Below is a small trained network, with its code and all its weights. Each question gives an input and a class and asks what happens when units are switched off, that is, made to give their printed mean instead of their output.

import numpy as np


def w(rows, s, z=0):
    codes = np.array(rows[::2]) - 128.0
    scale = np.full(codes.shape[1], s)
    scale[-1] = z or s
    return codes * scale


def f(y):
    return y / 2 * (1 + np.tanh(0.7978845608 * (y + 0.044715 * y**3)))


def log_softmax(a):
    a = a - a.max(-1, keepdims=True)
    return a - np.log(np.exp(a).sum(-1, keepdims=True))


def net(x, mask):
    res = np.array(x, float).reshape(1, 6) / 4 @ E
    y = f(res @ A[0][:, :-1].T + A[0][:, -1])
    res = res + np.where(mask, y, B[0][:, -1]) @ B[0][:, :-1]
    return log_softmax(res[-1] @ U[:, :-1].T + U[:, -1])


A, B = {}, {}
E = w([
[183,117,24,239],'x0',
[103,201,197,213],'x1',
[135,132,129,126],'x2',
[202,1,233,149],'x3',
[150,136,129,121],'x4',
[131,129,128,127],'x5',
],0.0077)
A[0] = w([
[115,138,149,94,132],'N0',
[132,86,192,174,93],'N1',
[171,64,210,143,131],'N2',
[74,229,43,61,49],'N3',
[84,113,134,109,45],'N4',
[140,223,228,221,16],'N5',
[95,140,193,40,78],'N6',
[111,154,179,71,59],'N7',
[140,111,70,222,95],'N8',
[103,142,186,56,99],'N9',
[140,134,110,155,120],'N10',
[145,23,30,1,4],'N11',
[173,19,186,147,31],'N12',
[165,78,55,178,101],'N13',
[90,95,93,174,94],'N14',
[134,109,68,204,71],'N15',
[113,141,103,130,101],'N16',
[90,131,164,63,94],'N17',
[103,215,126,134,76],'N18',
],0.012,0.002)
B[0] = w([
[146,129,139,145,149],'N0',
[105,106,80,113,182],'N1',
[108,133,62,79,220],'N2',
[130,91,55,57,245],'N3',
[146,131,126,142,134],'N4',
[22,96,181,194,211],'N5',
[197,157,152,149,207],'N6',
[168,152,141,131,175],'N7',
[188,146,158,131,190],'N8',
[182,145,159,141,193],'N9',
[134,137,146,110,139],'N10',
[4,113,175,209,224],'N11',
[142,117,64,68,221],'N12',
[171,159,176,130,184],'N13',
[148,133,138,125,143],'N14',
[177,149,146,123,178],'N15',
[138,118,117,117,140],'N16',
[170,151,150,139,179],'N17',
[98,106,89,114,183],'N18',
],0.024,0.011)
U = w([
[79,89,18,103,92],'0',
[2,97,143,237,251],'1',
[179,171,149,179,34],'2',
],0.0097,0.0024)

Each question gives the input, the list of numbers given to net, and the class t.
The units are the neurons (one row each of A and B). Each row of codes is followed by its name. A weight is (code - 128) times the scale printed after its matrix; where a second scale follows, it is the last column's (A, B and U).
mask holds one flag per neuron, in row order. A switched-off neuron (its flag False) gives its mean, the last column of its row in B, instead of its output. The means were averaged over made-up inputs and are rounded, as every weight is.
A unit's drop is (log p(t) with every unit on - log p(t) with that unit switched off) / (log p(t) with every unit on - log p(t) with every unit switched off).
most important unit: the unit with the biggest drop
k most important neurons: the k neurons with the biggest drops, biggest first
drop when u is switched off: that unit's drop, to one decimal
input [2,-3,-5,-2,6,8], class 1: most important unit => N12
input [8,-4,2,6,-8,1], class 2: 4 most important neurons => N13; N8; N3; N15
input [7,6,-6,-6,-1,1], class 2: 2 most important neurons => N8; N11
input [6,-7,8,-6,-2,7], class 1: 4 most important neurons => N11; N12; N2; N13
input [5,7,-4,7,4,-5], class 0: 4 most important neurons => N12; N11; N2; N1
input [-8,-5,8,6,-8,-8], class 2: 4 most important neurons => N6; N9; N3; N17
input [-1,-7,-7,-6,-1,2], class 1: 4 most important neurons => N11; N12; N2; N1
input [-6,3,5,4,-6,3], class 2: 2 most important neurons => N3; N6
input [6,3,-6,5,-7,7], class 2: 4 most important neurons => N3; N8; N13; N15
input [-5,-5,6,4,3,0], class 1: 2 most important neurons => N11; N3
input [-8,2,-4,8,3,-1], class 0: 2 most important neurons => N2; N12
input [1,-2,-6,0,0,-8], class 1: 4 most important neurons => N3; N12; N6; N2
input [1,4,5,5,2,-2], class 0: 3 most important neurons => N11; N12; N2
input [-2,1,-1,-1,6,6], class 2: most important neuron => N11
input [1,-7,-6,4,5,-3], class 1: drop when N11 is switched off => 2.1
input [6,-8,7,2,-5,-5], class 1: drop when N11 is switched off => 2.3
input [-6,-8,-3,-1,-6,1], class 1: drop when N11 is switched off => 2.7
